Below is a small trained network, with its code and all its weights. Each question gives an input and a target symbol and asks what happens when units are switched off, that is, made to give their printed mean instead of their output.

import numpy as np


def w(rows, s, z=0):
    codes = np.array(rows[::2]) - 128.0
    scale = np.full(codes.shape[1], s)
    scale[-1] = z or s
    return codes * scale


def norm(h):
    return h / np.sqrt((h * h).mean(-1, keepdims=True) + 1e-5)


def f(y):
    return np.maximum(y, 0)


def softmax(a):
    e = np.exp(a - a.max(-1, keepdims=True))
    return e / e.sum(-1, keepdims=True)


def log_softmax(a):
    a = a - a.max(-1, keepdims=True)
    return a - np.log(np.exp(a).sum(-1, keepdims=True))


def net(x, mask):
    ids = ['ΘΛΠΣΨγεζηξτφω'.index(c) for c in x.split()]
    T = len(ids)
    res = E[ids] + P[:T]
    r = norm(res)
    for j in range(3):
        rows = slice(4 * j, 4 * j + 4)
        q, k, v = (r @ M[0][rows].T for M in (Q, K, V))
        z = softmax(np.where(np.tri(T) > 0, q @ k.T / 4**0.5, -1e9)) @ v
        o = O[0][rows]
        res = res + np.where(mask[j], z, o[:, -1]) @ o[:, :-1]
    y = f(norm(res) @ A[0][:, :-1].T + A[0][:, -1])
    res = res + np.where(mask[3:27], y, B[0][:, -1]) @ B[0][:, :-1]
    return log_softmax(norm(res)[-1] @ U[:, :-1].T + U[:, -1])


Q, K, V, O, A, B = {}, {}, {}, {}, {}, {}
E = w([
[56,60,64,159,68],'Θ',
[98,76,124,139,45],'Λ',
[86,105,108,165,90],'Π',
[166,100,221,145,99],'Σ',
[111,104,88,138,105],'Ψ',
[146,126,167,127,92],'γ',
[131,51,3,124,112],'ε',
[149,137,43,92,90],'ζ',
[184,66,100,90,77],'η',
[161,123,85,101,87],'ξ',
[142,238,126,108,153],'τ',
[183,180,65,59,95],'φ',
[197,79,6,34,72],'ω',
],0.0052)
P = w([
[162,112,155,116,210],'0',
[177,173,61,167,104],'1',
[100,190,81,96,64],'2',
[45,95,144,78,151],'3',
[211,165,47,191,97],'4',
[92,163,78,116,70],'5',
[69,23,122,73,169],'6',
[186,175,140,240,72],'7',
[122,130,93,111,88],'8',
[52,69,158,65,213],'9',
[195,166,67,198,112],'10',
[116,154,81,105,85],'11',
[125,84,126,83,254],'12',
],0.0086)
Q[0] = w([
[173,148,77,126,69],'head 0',
[116,101,199,165,198],'head 0',
[160,126,72,102,81],'head 0',
[87,139,175,92,254],'head 0',
[153,85,98,160,124],'head 1',
[92,119,153,129,157],'head 1',
[100,108,82,107,149],'head 1',
[160,95,98,145,106],'head 1',
[140,126,135,186,189],'head 2',
[118,164,68,97,71],'head 2',
[134,115,164,145,159],'head 2',
[138,135,76,198,173],'head 2',
],0.0095)
K[0] = w([
[228,102,197,104,202],'head 0',
[83,147,155,95,1],'head 0',
[203,120,155,165,211],'head 0',
[45,85,173,207,16],'head 0',
[171,135,58,178,110],'head 1',
[111,66,197,141,172],'head 1',
[142,107,64,101,166],'head 1',
[145,132,60,158,99],'head 1',
[96,194,105,118,31],'head 2',
[234,113,108,103,238],'head 2',
[131,78,118,117,67],'head 2',
[136,237,114,102,90],'head 2',
],0.0065)
V[0] = w([
[148,76,149,104,7],'head 0',
[124,136,146,223,64],'head 0',
[206,148,139,94,112],'head 0',
[104,139,34,90,50],'head 0',
[106,135,213,55,211],'head 1',
[193,124,89,92,55],'head 1',
[160,200,138,146,85],'head 1',
[87,128,90,93,220],'head 1',
[162,39,81,94,231],'head 2',
[209,97,180,101,49],'head 2',
[83,37,105,48,98],'head 2',
[130,255,70,97,159],'head 2',
],0.0069)
O[0] = w([
[99,189,54,126,198,98],'head 0',
[60,149,92,83,124,42],'head 0',
[157,228,123,145,98,150],'head 0',
[161,105,54,90,151,97],'head 0',
[171,45,67,122,99,13],'head 1',
[116,196,131,179,142,219],'head 1',
[74,148,81,150,127,141],'head 1',
[199,62,179,133,121,113],'head 1',
[115,45,87,176,153,254],'head 2',
[114,255,120,203,176,136],'head 2',
[138,126,27,164,129,176],'head 2',
[226,92,209,104,85,107],'head 2',
],0.0072,0.0058)
A[0] = w([
[144,142,123,166,56,99],'neuron 0',
[166,45,162,97,138,105],'neuron 1',
[73,138,74,96,105,36],'neuron 2',
[190,124,146,128,233,205],'neuron 3',
[48,158,186,74,106,77],'neuron 4',
[171,172,84,159,94,83],'neuron 5',
[105,128,128,155,158,72],'neuron 6',
[146,67,95,88,225,200],'neuron 7',
[164,183,196,86,95,96],'neuron 8',
[103,134,108,86,75,18],'neuron 9',
[57,111,183,48,116,171],'neuron 10',
[123,95,85,141,61,23],'neuron 11',
[136,94,1,135,66,84],'neuron 12',
[128,79,51,138,77,63],'neuron 13',
[94,211,151,105,130,99],'neuron 14',
[131,133,193,155,211,182],'neuron 15',
[79,135,84,163,133,65],'neuron 16',
[159,39,151,24,194,232],'neuron 17',
[146,69,203,79,176,61],'neuron 18',
[55,166,143,156,125,69],'neuron 19',
[108,190,62,113,157,113],'neuron 20',
[75,135,233,102,132,206],'neuron 21',
[30,123,116,150,89,4],'neuron 22',
[43,155,60,140,137,109],'neuron 23',
],0.0067,0.0037)
B[0] = w([
[106,197,109,130,105,196],'neuron 0',
[224,70,44,158,220,157],'neuron 1',
[184,73,50,92,121,149],'neuron 2',
[117,93,103,30,132,198],'neuron 3',
[108,133,141,10,170,136],'neuron 4',
[138,207,177,177,46,179],'neuron 5',
[169,91,114,109,118,137],'neuron 6',
[74,132,20,37,101,253],'neuron 7',
[174,104,115,12,105,160],'neuron 8',
[146,155,137,179,194,128],'neuron 9',
[106,168,17,60,87,142],'neuron 10',
[99,90,235,52,160,138],'neuron 11',
[221,144,214,207,180,206],'neuron 12',
[246,88,214,227,179,173],'neuron 13',
[101,52,199,131,178,174],'neuron 14',
[169,43,148,67,133,183],'neuron 15',
[188,160,175,86,144,176],'neuron 16',
[100,123,3,72,143,237],'neuron 17',
[145,147,8,209,202,139],'neuron 18',
[112,53,147,103,185,184],'neuron 19',
[169,52,58,103,97,197],'neuron 20',
[136,87,54,38,166,178],'neuron 21',
[158,132,139,13,172,159],'neuron 22',
[174,104,114,31,150,224],'neuron 23',
],0.0059,0.0047)
U = w([
[223,3,80,92,208,253],'Θ',
[74,151,38,100,221,175],'Λ',
[71,84,139,35,135,161],'Π',
[45,169,137,53,156,104],'Σ',
[97,66,204,157,101,97],'Ψ',
[48,183,226,66,179,135],'γ',
[191,104,176,179,177,69],'ε',
[162,137,125,168,72,26],'ζ',
[117,200,105,207,172,118],'η',
[115,169,141,181,93,81],'ξ',
[197,113,209,42,45,80],'τ',
[176,180,145,140,61,122],'φ',
[196,192,107,181,110,63],'ω',
],0.0077,0.0031)

Each question gives the input, a string of symbols that net reads in full, and the target symbol t.
The units are the heads (4 rows each of Q, K, V and O) and the neurons (one row each of A and B). Each row of codes is followed by its name. A weight is (code - 128) times the scale printed after its matrix; where a second scale follows, it is the last column's (O, A, B and U).
mask holds one flag per unit, heads first, then neurons. A switched-off unit (its flag False) gives its mean, the last column of its rows in O or B, instead of its output. The means were averaged over made-up inputs and are rounded, as every weight is.
A unit's drop is (log p(t) with every unit on - log p(t) with that unit switched off) / (log p(t) with every unit on - log p(t) with every unit switched off).
The circuit of an input: a set's keep is (log p(t) with only the set's units on - log p(t) with every unit switched off) / (log p(t) with every unit on - log p(t) with every unit switched off). Starting from the 12 units with the biggest drops (on a tie, the unit counted first), units are removed one at a time, each time the one whose removal leaves the highest keep (on an exact tie, the one counted first), for as long as the keep stays at least 0.8.
circuit, biggest first: the units of the circuit, biggest drop first
k most important neurons: the k neurons with the biggest drops, biggest first
heads that matter: for each layer, one digit per head in row order, 1 if its drop is at least 0.15 and else 0, layers parted by /
drop of u: that unit's drop, to one decimal
input φ ζ Π Θ τ ω γ ζ τ τ τ, target τ: most important neuron => neuron 8
input Π τ ξ Ψ Λ Π γ φ γ, target Π: heads that matter => 111
input Ψ γ Σ, target Ψ: circuit, biggest first => head 0; head 2
input Ψ γ γ, target Ψ: heads that matter => 101
input η Θ η, target η: heads that matter => 101
input γ Θ ξ Ψ η γ, target γ: heads that matter => 100
input η Σ ξ, target η: heads that matter => 101
input Ψ γ Θ Θ ε Λ, target Ψ: 2 most important neurons => neuron 7; neuron 17
input Ψ Λ ε, target Ψ: circuit, biggest first => head 0; head 2; head 1; neuron 17
input γ Π η ω γ η, target γ: heads that matter => 100
input Π Θ φ η γ τ η γ ξ, target Π: circuit, biggest first => head 0; head 1; head 2; neuron 22
input Λ ζ Π ξ ω Θ Ψ φ γ, target Λ: heads that matter => 011
input Π ω φ ξ Π ε, target Π: circuit, biggest first => head 0; head 1; neuron 22
input Θ γ ω Ψ Σ ξ, target Θ: heads that matter => 001
input η η ζ Λ Π Θ η ζ γ, target η: circuit, biggest first => head 2; head 0
input γ ε γ, target γ: heads that matter => 101
input Π η γ γ Θ Θ Λ Λ Ψ Θ Θ ω, target Π: heads that matter => 111
input γ γ γ Λ ω Π γ γ ε, target γ: heads that matter => 110
input Λ Λ Θ η Θ ξ ζ Λ φ η ω Σ, target Λ: circuit, biggest first => head 2
input η η Ψ, target η: 2 most important neurons => neuron 7; neuron 17
input τ η φ γ η Θ, target τ: circuit, biggest first => head 2
input Π ε Ψ Θ Θ Ψ ε γ ε, target Π: heads that matter => 110
input Θ ε ω Θ Θ Ψ, target Θ: 2 most important neurons => neuron 23; neuron 22
input η Λ φ Π ω τ, target η: drop of head 0 => 0.4
input Θ Σ Λ γ ω Θ, target Θ: drop of neuron 7 => 0.1
